Below are the code and all the weights of a small trained network. Each question names an input and a class and asks about switching units off, where a switched-off unit gives its printed mean instead of its output.

import numpy as np


def w(rows, s, z=0):
    codes = np.array(rows[::2]) - 128.0
    scale = np.full(codes.shape[1], s)
    scale[-1] = z or s
    return codes * scale


def norm(h):
    return h / np.sqrt((h * h).mean(-1, keepdims=True) + 1e-5)


def f(y):
    return y / 2 * (1 + np.tanh(0.7978845608 * (y + 0.044715 * y**3)))


def log_softmax(a):
    a = a - a.max(-1, keepdims=True)
    return a - np.log(np.exp(a).sum(-1, keepdims=True))


def net(x, mask):
    res = np.array(x, float).reshape(1, 6) / 4 @ E
    u = 0
    for l in range(4):
        y = f(norm(res) @ A[l][:, :-1].T + A[l][:, -1])
        res = res + np.where(mask[u : u + 6], y, B[l][:, -1]) @ B[l][:, :-1]
        u += 6
    return log_softmax(norm(res)[-1] @ U[:, :-1].T + U[:, -1])


A, B = {}, {}
E = w([
[84,179,130,184,240,121,74],'x0',
[131,126,69,137,132,125,255],'x1',
[110,71,91,170,109,213,99],'x2',
[133,132,127,116,137,140,123],'x3',
[124,139,135,130,126,139,128],'x4',
[132,113,120,135,123,107,131],'x5',
],0.0094)
A[0] = w([
[166,177,171,81,172,58,254,5],'0.n1',
[55,96,136,166,71,170,6,40],'0.n2',
[56,122,103,224,231,117,147,52],'0.n3',
[139,143,127,69,83,73,102,76],'0.n4',
[97,111,58,142,158,223,116,198],'0.n5',
[148,114,179,162,187,116,87,137],'0.n6',
],0.0057,0.0023)
B[0] = w([
[254,155,141,181,71,161,104,255],'0.n1',
[239,126,101,140,179,179,33,245],'0.n2',
[136,181,45,93,194,139,63,244],'0.n3',
[18,196,141,135,84,182,71,164],'0.n4',
[101,61,41,173,107,40,134,231],'0.n5',
[160,226,153,143,192,80,87,205],'0.n6',
],0.0061,0.0028)
A[1] = w([
[104,91,186,241,176,61,78,200],'1.n1',
[13,190,67,105,56,151,105,143],'1.n2',
[114,1,123,141,121,146,104,179],'1.n3',
[79,240,188,108,95,95,67,62],'1.n4',
[130,206,134,128,238,17,146,7],'1.n5',
[77,143,183,25,116,70,144,194],'1.n6',
],0.0071,0.0014)
B[1] = w([
[147,155,121,35,185,179,91,212],'1.n1',
[139,94,105,145,127,118,142,135],'1.n2',
[123,92,140,132,132,199,145,181],'1.n3',
[93,80,123,121,130,114,135,225],'1.n4',
[122,115,246,179,127,198,162,254],'1.n5',
[70,102,87,137,167,98,78,164],'1.n6',
],0.011,0.0049)
A[2] = w([
[124,165,218,96,98,83,45,213],'2.n1',
[166,130,167,97,92,87,148,104],'2.n2',
[2,102,133,159,161,157,123,160],'2.n3',
[201,81,159,174,152,91,226,161],'2.n4',
[55,71,140,36,58,103,81,52],'2.n5',
[147,63,52,178,75,164,80,6],'2.n6',
],0.0088,0.0028)
B[2] = w([
[120,94,61,178,58,83,135,254],'2.n1',
[100,159,80,103,203,85,151,152],'2.n2',
[149,130,102,130,98,1,135,189],'2.n3',
[66,166,158,123,207,194,106,212],'2.n4',
[209,123,63,163,196,88,94,187],'2.n5',
[101,166,197,106,95,129,152,189],'2.n6',
],0.0099,0.0061)
A[3] = w([
[142,190,88,50,167,83,172,137],'3.n1',
[122,85,193,124,165,89,8,43],'3.n2',
[200,83,211,71,67,124,78,4],'3.n3',
[55,150,115,110,203,120,138,188],'3.n4',
[145,123,217,129,63,76,131,84],'3.n5',
[108,82,11,225,140,141,104,225],'3.n6',
],0.011,0.0029)
B[3] = w([
[27,204,206,136,11,24,65,168],'3.n1',
[42,82,129,62,110,165,214,254],'3.n2',
[200,153,254,229,99,40,120,161],'3.n3',
[185,104,100,127,31,112,92,205],'3.n4',
[164,109,113,31,192,120,23,143],'3.n5',
[197,162,73,113,169,78,132,244],'3.n6',
],0.0087,0.0079)
U = w([
[148,135,47,147,143,45,108,255],'0',
[193,75,200,183,80,140,97,95],'1',
[2,78,193,58,159,122,106,105],'2',
[112,80,68,84,203,230,57,71],'3',
[24,188,163,119,33,92,156,83],'4',
[112,80,83,126,85,215,219,76],'5',
[109,195,179,204,182,201,150,102],'6',
],0.022,0.005)

Each question gives the input, the list of numbers given to net, and the class t.
The units are the neurons (one row each of A and B). Each row of codes is followed by its name. A weight is (code - 128) times the scale printed after its matrix; where a second scale follows, it is the last column's (A, B and U).
mask holds one flag per neuron, layer by layer. A switched-off neuron (its flag False) gives its mean, the last column of its row in B, instead of its output. The means were averaged over made-up inputs and are rounded, as every weight is.
A unit's drop is (log p(t) with every unit on - log p(t) with that unit switched off) / (log p(t) with every unit on - log p(t) with every unit switched off).
The circuit of an input: a set's keep is (log p(t) with only the set's units on - log p(t) with every unit switched off) / (log p(t) with every unit on - log p(t) with every unit switched off). Starting from the 12 units with the biggest drops (on a tie, the unit counted first), units are removed one at a time, each time the one whose removal leaves the highest keep (on an exact tie, the one counted first), for as long as the keep stays at least 0.8.
circuit, biggest first: the units of the circuit, biggest drop first
most important unit: the unit with the biggest drop
top k neurons: the k neurons with the biggest drops, biggest first
top k neurons in layer l: the k neurons of layer l with the biggest drops, biggest first
drop when u is switched off: that unit's drop, to one decimal
input [5,3,-7,4,-1,-6], class 6: circuit, biggest first	1.n5
input [2,-3,-8,1,3,-4], class 2: top 2 neurons	1.n5; 3.n5
input [-8,0,6,-3,-6,1], class 1: top 3 neurons	3.n3; 3.n2; 2.n6
input [2,0,-1,-4,-2,5], class 2: top 2 neurons	1.n5; 0.n2
input [-1,-8,6,2,1,-6], class 1: top 2 neurons	3.n3; 2.n4
input [7,0,-2,-6,-4,-4], class 2: top 2 neurons	1.n5; 3.n2
input [1,-4,-5,6,-3,-2], class 2: top 3 neurons	1.n5; 0.n6; 3.n2
input [0,5,-4,5,4,0], class 4: top 3 neurons	3.n1; 1.n5; 0.n1
input [-7,-1,-8,-5,-1,-6], class 0: circuit, biggest first	1.n6; 2.n5
input [6,1,3,8,8,-5], class 0: top 2 neurons in layer 2	2.n3; 2.n4
input [-1,-2,5,7,-7,6], class 1: circuit, biggest first	3.n3; 2.n6
input [4,0,3,-7,-6,4], class 3: top 2 neurons	1.n1; 2.n1
input [-4,0,6,6,5,8], class 1: top 3 neurons in layer 2	2.n6; 2.n1; 2.n2
input [2,7,0,7,7,8], class 6: top 3 neurons	2.n4; 2.n1; 3.n2
input [1,8,5,1,-6,7], class 0: most important unit	3.n6
input [-1,-2,8,-6,-4,-4], class 1: top 3 neurons	2.n6; 3.n3; 2.n4
input [-6,3,-1,-4,-1,4], class 4: top 2 neurons	1.n5; 3.n1
input [3,0,-5,-3,-5,2], class 2: top 2 neurons in layer 1	1.n5; 1.n4
input [0,6,-5,-1,-1,-4], class 4: top 2 neurons	3.n1; 2.n2
input [1,0,0,-5,-6,-2], class 2: top 2 neurons	1.n5; 0.n1
input [-7,-1,5,5,1,-2], class 1: most important unit	3.n3
input [1,5,-8,-3,2,0], class 6: top 2 neurons in layer 2	2.n4; 2.n3
input [-1,4,-1,5,-5,-1], class 4: top 2 neurons	1.n5; 3.n1
input [-3,0,5,-1,5,-7], class 1: top 2 neurons in layer 3	3.n2; 3.n3
input [8,-3,-5,-1,1,-3], class 2: drop when 1.n5 is switched off	0.5
input [-3,7,-7,2,8,5], class 4: drop when 3.n1 is switched off	0.3
input [3,6,-4,-8,-1,0], class 6: drop when 0.n5 is switched off	0.0
input [8,-5,-1,2,-4,7], class 2: circuit, biggest first	3.n2
